Below are the code and all the weights of a small trained network. Each question names an input and a target symbol and asks about switching units off, where a switched-off unit gives its printed mean instead of its output.

import numpy as np


def w(rows, s, z=0):
    codes = np.array(rows[::2]) - 128.0
    scale = np.full(codes.shape[1], s)
    scale[-1] = z or s
    return codes * scale


def norm(h):
    return h / np.sqrt((h * h).mean(-1, keepdims=True) + 1e-5)


def f(y):
    return y / 2 * (1 + np.tanh(0.7978845608 * (y + 0.044715 * y**3)))


def softmax(a):
    e = np.exp(a - a.max(-1, keepdims=True))
    return e / e.sum(-1, keepdims=True)


def log_softmax(a):
    a = a - a.max(-1, keepdims=True)
    return a - np.log(np.exp(a).sum(-1, keepdims=True))


def net(x, mask):
    ids = ['αβδεθλσ'.index(c) for c in x.split()]
    T = len(ids)
    res = E[ids] + P[:T]
    u = 0
    for l in range(2):
        q, k, v = (norm(res) @ M[l].T for M in (Q, K, V))
        z = softmax(np.where(np.tri(T) > 0, q @ k.T / 3**0.5, -1e9)) @ v
        res = res + np.where(mask[u], z, O[l][:, -1]) @ O[l][:, :-1]
        u += 1
        y = f(norm(res) @ A[l][:, :-1].T + A[l][:, -1])
        res = res + np.where(mask[u : u + 4], y, B[l][:, -1]) @ B[l][:, :-1]
        u += 4
    return log_softmax(norm(res)[-1] @ U[:, :-1].T + U[:, -1])


Q, K, V, O, A, B = {}, {}, {}, {}, {}, {}
E = w([
[128,136,161,106,120],'α',
[134,137,166,78,120],'β',
[79,179,174,177,175],'δ',
[100,132,2,111,149],'ε',
[172,166,146,179,94],'θ',
[130,109,133,175,132],'λ',
[83,124,126,159,73],'σ',
],0.0057)
P = w([
[116,142,251,142,143],'0',
[133,156,201,129,134],'1',
[113,175,157,128,139],'2',
[92,200,102,125,157],'3',
[87,211,66,126,167],'4',
[75,219,31,147,181],'5',
],0.0016)
Q[0] = w([
[202,36,118,79,130],'L0H0',
[219,72,158,49,123],'L0H0',
[227,3,72,130,94],'L0H0',
],0.0062)
K[0] = w([
[100,122,227,118,104],'L0H0',
[98,179,254,142,130],'L0H0',
[128,71,234,96,117],'L0H0',
],0.007)
V[0] = w([
[121,173,211,72,177],'L0H0',
[197,67,32,5,183],'L0H0',
[145,81,141,95,71],'L0H0',
],0.0026)
O[0] = w([
[95,80,5,70,131,153],'L0H0',
[2,241,165,218,115,3],'L0H0',
[49,89,164,184,130,85],'L0H0',
],0.0025,0.0034)
A[0] = w([
[119,137,130,92,101,6],'L0N0',
[152,210,177,143,254,231],'L0N1',
[63,194,244,195,116,93],'L0N2',
[55,152,69,209,122,239],'L0N3',
],0.0032,0.0017)
B[0] = w([
[115,147,131,229,139,102],'L0N0',
[142,67,143,32,52,254],'L0N1',
[185,143,98,66,26,160],'L0N2',
[251,54,59,19,134,167],'L0N3',
],0.0027,0.0031)
Q[1] = w([
[254,157,138,52,72],'L1H0',
[171,53,243,166,76],'L1H0',
[14,201,123,232,159],'L1H0',
],0.0076)
K[1] = w([
[136,114,48,143,142],'L1H0',
[90,39,135,144,96],'L1H0',
[129,133,254,108,145],'L1H0',
],0.014)
V[1] = w([
[230,117,98,205,252],'L1H0',
[141,231,199,97,188],'L1H0',
[163,251,128,159,15],'L1H0',
],0.0042)
O[1] = w([
[181,126,252,87,155,49],'L1H0',
[148,213,94,87,124,12],'L1H0',
[80,116,145,16,39,7],'L1H0',
],0.0047,0.0011)
A[1] = w([
[68,80,149,70,168,118],'L1N0',
[2,195,124,119,153,105],'L1N1',
[84,165,118,190,172,6],'L1N2',
[168,65,150,140,123,165],'L1N3',
],0.0069,0.0024)
B[1] = w([
[171,115,147,208,91,176],'L1N0',
[66,163,233,164,191,153],'L1N1',
[192,154,190,145,3,80],'L1N2',
[34,96,136,167,114,250],'L1N3',
],0.0061,0.0016)
U = w([
[219,205,131,216,73,96],'α',
[19,244,188,148,173,110],'β',
[182,124,33,69,223,112],'δ',
[33,192,90,100,58,16],'ε',
[161,110,179,6,27,132],'θ',
[168,79,254,160,233,131],'λ',
[28,48,96,184,85,249],'σ',
],0.0099,0.002)

Each question gives the input, a string of symbols that net reads in full, and the target symbol t.
The units are the heads (3 rows each of Q, K, V and O) and the neurons (one row each of A and B). Each row of codes is followed by its name. A weight is (code - 128) times the scale printed after its matrix; where a second scale follows, it is the last column's (O, A, B and U).
mask holds one flag per unit, layer by layer, with each layer's heads first. A switched-off unit (its flag False) gives its mean, the last column of its rows in O or B, instead of its output. The means were averaged over made-up inputs and are rounded, as every weight is.
A unit's drop is (log p(t) with every unit on - log p(t) with that unit switched off) / (log p(t) with every unit on - log p(t) with every unit switched off).
The circuit of an input: a set's keep is (log p(t) with only the set's units on - log p(t) with every unit switched off) / (log p(t) with every unit on - log p(t) with every unit switched off). Starting from all 10 units, units are removed one at a time, each time the one whose removal leaves the highest keep (on an exact tie, the one counted first), for as long as the keep stays at least 0.8.
units of the circuit, in order: the units of the circuit, biggest drop first
most important unit: the unit with the biggest drop
top k neurons: the k neurons with the biggest drops, biggest first
k most important neurons of layer l: the k neurons of layer l with the biggest drops, biggest first
drop when u is switched off: that unit's drop, to one decimal
input δ δ β, target δ: most important unit -> L1H0
input α δ δ, target δ: units of the circuit, in order -> [L1H0; L0H0; L0N1]
input α θ λ, target λ: top 2 neurons -> [L0N1; L0N2]
input δ ε δ β, target λ: top 3 neurons -> [L0N3; L0N2; L0N1]
input α α α, target α: top 4 neurons -> [L0N2; L1N2; L0N1; L0N3]
input α θ δ α α β, target β: units of the circuit, in order -> [L0N3; L1H0; L1N1; L0N2]
input α δ α, target δ: units of the circuit, in order -> [L1H0; L0H0]
input β α α, target β: top 2 neurons -> [L0N3; L1N1]
input θ δ δ, target θ: units of the circuit, in order -> [L1H0; L0N1]
input β δ β σ θ δ, target σ: top 2 neurons -> [L0N1; L0N3]
input α α α δ, target δ: units of the circuit, in order -> [L0H0; L1H0; L0N1]
input β δ ε θ σ, target ε: top 4 neurons -> [L0N3; L0N2; L0N1; L1N3]
input β λ β α, target λ: 2 most important neurons of layer 0 -> [L0N1; L0N2]
input β β α β, target β: most important unit -> L1N1
input ε δ β ε, target ε: 2 most important neurons of layer 0 -> [L0N2; L0N1]
input ε α θ σ, target ε: 3 most important neurons of layer 0 -> [L0N1; L0N3; L0N2]
input α ε α ε, target ε: top 2 neurons -> [L0N2; L0N1]
input δ δ σ β β, target σ: drop when L1H0 is switched off -> 0.8
input σ θ θ λ θ, target λ: drop when L0N3 is switched off -> 0.0
input δ λ λ λ δ δ, target λ: drop when L0N1 is switched off -> 0.9
input α δ σ δ α, target σ: drop when L1H0 is switched off -> 0.5
input δ α δ β, target δ: most important unit -> L0H0
